Below is a small trained network, with its code and all its weights. Each question gives an input and a class and asks what happens when units are switched off, that is, made to give their printed mean instead of their output.

import numpy as np


def w(rows, s, z=0):
    codes = np.array(rows[::2]) - 128.0
    scale = np.full(codes.shape[1], s)
    scale[-1] = z or s
    return codes * scale


def f(y):
    return y / 2 * (1 + np.tanh(0.7978845608 * (y + 0.044715 * y**3)))


def log_softmax(a):
    a = a - a.max(-1, keepdims=True)
    return a - np.log(np.exp(a).sum(-1, keepdims=True))


def net(x, mask):
    res = np.array(x, float).reshape(1, 4) / 4 @ E
    y = f(res @ A[0][:, :-1].T + A[0][:, -1])
    res = res + np.where(mask, y, B[0][:, -1]) @ B[0][:, :-1]
    return log_softmax(res[-1] @ U[:, :-1].T + U[:, -1])


A, B = {}, {}
E = w([
[231,106,87,246,160,84],'x0',
[92,150,59,130,228,169],'x1',
[69,110,161,173,128,222],'x2',
[116,198,167,193,112,76],'x3',
],0.012)
A[0] = w([
[148,136,139,157,173,98,179],'N1',
[67,123,124,132,134,172,250],'N2',
[129,68,128,80,249,173,249],'N3',
[86,218,160,103,87,113,188],'N4',
[115,145,127,91,117,59,205],'N5',
[179,88,107,100,177,125,223],'N6',
[154,85,114,146,173,52,144],'N7',
[142,170,102,203,141,99,236],'N8',
[137,153,129,184,104,199,182],'N9',
[144,106,113,50,53,129,253],'N10',
],0.013,0.0036)
B[0] = w([
[181,84,152,164,199,130,190],'N1',
[42,154,131,96,99,250,216],'N2',
[67,23,83,110,43,122,247],'N3',
[176,161,138,138,142,158,225],'N4',
[156,173,114,104,132,97,204],'N5',
[108,136,146,160,28,126,203],'N6',
[130,122,231,197,151,131,226],'N7',
[166,74,128,187,205,112,238],'N8',
[47,14,139,88,115,181,180],'N9',
[139,177,45,63,118,86,245],'N10',
],0.011,0.012)
U = w([
[217,185,125,176,88,2,185],'0',
[52,63,47,119,31,152,198],'1',
[194,89,207,237,170,118,144],'2',
[162,185,44,64,165,120,67],'3',
[81,190,141,152,114,188,2],'4',
],0.012,0.0047)

Each question gives the input, the list of numbers given to net, and the class t.
The units are the neurons (one row each of A and B). Each row of codes is followed by its name. A weight is (code - 128) times the scale printed after its matrix; where a second scale follows, it is the last column's (A, B and U).
mask holds one flag per neuron, in row order. A switched-off neuron (its flag False) gives its mean, the last column of its row in B, instead of its output. The means were averaged over made-up inputs and are rounded, as every weight is.
A unit's drop is (log p(t) with every unit on - log p(t) with that unit switched off) / (log p(t) with every unit on - log p(t) with every unit switched off).
The circuit of an input: a set's keep is (log p(t) with only the set's units on - log p(t) with every unit switched off) / (log p(t) with every unit on - log p(t) with every unit switched off). Starting from all 10 units, units are removed one at a time, each time the one whose removal leaves the highest keep (on an exact tie, the one counted first), for as long as the keep stays at least 0.8.
units of the circuit, in order: the units of the circuit, biggest drop first
top k neurons: the k neurons with the biggest drops, biggest first
drop of u: that unit's drop, to one decimal
input [1,5,-6,1], class 2: units of the circuit, in order => N10
input [2,8,-8,-3], class 1: top 3 neurons => N3; N6; N4
input [-7,-5,-8,4], class 0: top 3 neurons => N2; N9; N5
input [-5,-8,3,-3], class 3: units of the circuit, in order => N3; N10
input [1,5,-7,-1], class 0: top 2 neurons => N2; N9
input [-7,-5,-7,2], class 3: top 2 neurons => N10; N7
input [-7,-7,2,-6], class 3: units of the circuit, in order => N10; N3
input [-7,8,-6,5], class 3: top 4 neurons => N4; N7; N5; N6
input [-4,-6,-4,3], class 0: top 2 neurons => N2; N9
input [-1,-1,5,3], class 4: top 3 neurons => N3; N10; N6
input [-2,-5,4,4], class 4: top 4 neurons => N3; N4; N6; N10
input [-6,-8,3,7], class 4: top 2 neurons => N8; N4
input [-8,-2,6,5], class 4: top 2 neurons => N3; N4
input [8,-8,-6,-2], class 2: units of the circuit, in order => N7
input [3,-7,-6,8], class 2: top 2 neurons => N8; N7
input [-5,-7,4,5], class 4: top 2 neurons => N3; N4
input [-7,0,8,4], class 4: top 2 neurons => N3; N4
input [-6,3,-6,5], class 3: drop of N10 => 0.0
input [-6,-7,-7,-6], class 3: drop of N10 => 0.1
input [-1,-1,1,8], class 2: units of the circuit, in order => N10
input [-8,-6,8,0], class 4: drop of N4 => 1.0
